Here is a tiny trained network, its code and every weight. The questions are about switching its units off for an input and a class, where a switched-off unit gives its printed mean instead of its output.

import numpy as np


def w(rows, s, z=0):
    codes = np.array(rows[::2]) - 128.0
    scale = np.full(codes.shape[1], s)
    scale[-1] = z or s
    return codes * scale


def f(y):
    return y / 2 * (1 + np.tanh(0.7978845608 * (y + 0.044715 * y**3)))


def log_softmax(a):
    a = a - a.max(-1, keepdims=True)
    return a - np.log(np.exp(a).sum(-1, keepdims=True))


def net(x, mask):
    res = np.array(x, float).reshape(1, 4) / 4 @ E
    y = f(res @ A[0][:, :-1].T + A[0][:, -1])
    res = res + np.where(mask, y, B[0][:, -1]) @ B[0][:, :-1]
    return log_softmax(res[-1] @ U[:, :-1].T + U[:, -1])


A, B = {}, {}
E = w([
[175,101,113,207,161,7,153,195,188,238,133,101],'x0',
[236,97,182,179,29,105,122,56,68,119,172,151],'x1',
[121,189,149,104,199,92,206,149,24,146,175,50],'x2',
[134,144,170,94,130,71,101,116,143,113,127,125],'x3',
],0.013)
A[0] = w([
[157,106,104,111,74,151,104,70,131,96,119,193,200],'n0',
[131,114,131,101,153,99,198,158,93,149,138,97,111],'n1',
[161,105,103,105,114,167,73,96,150,98,118,145,179],'n2',
[142,110,196,124,69,184,141,34,53,42,163,138,128],'n3',
[117,184,138,134,181,117,169,178,128,170,126,75,118],'n4',
[175,98,118,191,137,88,115,97,115,195,170,109,101],'n5',
[10,159,114,56,176,195,119,101,144,73,83,116,236],'n6',
[129,121,107,143,99,100,82,131,129,134,87,174,174],'n7',
[132,55,111,122,119,141,78,111,216,136,88,205,253],'n8',
[138,155,93,88,225,85,150,140,88,171,208,87,142],'n9',
[166,84,138,153,98,132,125,140,115,141,151,143,174],'n10',
[104,107,125,141,173,112,120,190,203,141,82,66,163],'n11',
[231,75,171,209,117,90,156,111,146,170,151,102,24],'n12',
[94,80,122,175,124,126,109,158,180,139,72,143,211],'n13',
[123,209,150,107,154,108,199,137,22,135,199,91,144],'n14',
[81,112,99,122,184,101,132,155,185,168,85,93,124],'n15',
],0.012,0.0083)
B[0] = w([
[138,80,147,94,157,148,102,112,160,149,53,180,208],'n0',
[143,127,141,202,139,76,114,83,148,124,100,122,175],'n1',
[138,97,111,146,90,131,88,138,192,163,81,152,184],'n2',
[210,89,196,148,180,180,148,86,86,198,76,111,251],'n3',
[114,187,111,212,149,94,206,100,166,119,84,150,187],'n4',
[91,187,107,140,115,85,91,114,128,69,123,132,178],'n5',
[51,176,41,73,71,57,35,97,99,11,131,36,226],'n6',
[86,84,157,82,118,117,117,122,135,135,132,150,164],'n7',
[83,83,166,66,148,130,108,180,134,133,153,189,216],'n8',
[139,151,81,188,137,134,178,139,158,106,102,79,207],'n9',
[126,100,160,116,95,101,91,113,107,94,104,139,168],'n10',
[162,130,131,112,138,156,154,220,138,204,167,190,187],'n11',
[65,176,98,80,31,92,75,152,92,39,145,116,188],'n12',
[89,91,117,102,101,129,136,186,136,135,162,200,179],'n13',
[135,193,171,197,148,171,179,118,70,120,185,36,229],'n14',
[153,140,129,144,166,116,154,180,132,183,165,171,183],'n15',
],0.011,0.029)
U = w([
[77,91,73,47,47,97,51,147,190,39,126,184,253],'0',
[88,188,94,174,77,96,145,78,96,9,185,82,155],'1',
[122,102,138,104,170,124,192,232,191,226,240,246,58],'2',
[166,148,84,223,184,93,244,150,254,193,70,159,48],'3',
[178,10,170,137,115,152,121,52,198,229,71,204,100],'4',
[249,125,194,171,173,194,203,101,24,203,154,98,27],'5',
],0.0088,0.003)

Each question gives the input, the list of numbers given to net, and the class t.
The units are the neurons (one row each of A and B). Each row of codes is followed by its name. A weight is (code - 128) times the scale printed after its matrix; where a second scale follows, it is the last column's (A, B and U).
mask holds one flag per neuron, in row order. A switched-off neuron (its flag False) gives its mean, the last column of its row in B, instead of its output. The means were averaged over made-up inputs and are rounded, as every weight is.
A unit's drop is (log p(t) with every unit on - log p(t) with that unit switched off) / (log p(t) with every unit on - log p(t) with every unit switched off).
The circuit of an input: a set's keep is (log p(t) with only the set's units on - log p(t) with every unit switched off) / (log p(t) with every unit on - log p(t) with every unit switched off). Starting from the 12 units with the biggest drops (on a tie, the unit counted first), units are removed one at a time, each time the one whose removal leaves the highest keep (on an exact tie, the one counted first), for as long as the keep stays at least 0.8.
circuit, biggest first: the units of the circuit, biggest drop first
k most important neurons: the k neurons with the biggest drops, biggest first
drop of u: that unit's drop, to one decimal
input [1,5,7,0], class 1: 2 most important neurons : (n12; n5)
input [6,1,-5,-1], class 0: circuit, biggest first : (n12)
input [-1,1,7,3], class 5: 3 most important neurons : (n6; n14; n12)
input [-4,-2,0,-2], class 0: 3 most important neurons : (n14; n9; n4)
input [4,0,7,-3], class 3: 2 most important neurons : (n6; n4)
input [8,3,0,-3], class 0: 2 most important neurons : (n14; n12)
input [8,1,-7,-4], class 0: 3 most important neurons : (n12; n5; n3)
input [1,0,7,1], class 3: 4 most important neurons : (n6; n3; n12; n4)
input [-4,1,-8,-4], class 4: 2 most important neurons : (n0; n12)
input [-2,-2,0,-3], class 0: drop of n4 : 0.1
input [-6,2,-5,6], class 4: drop of n3 : 0.7
input [6,2,2,-1], class 1: drop of n12 : 0.7
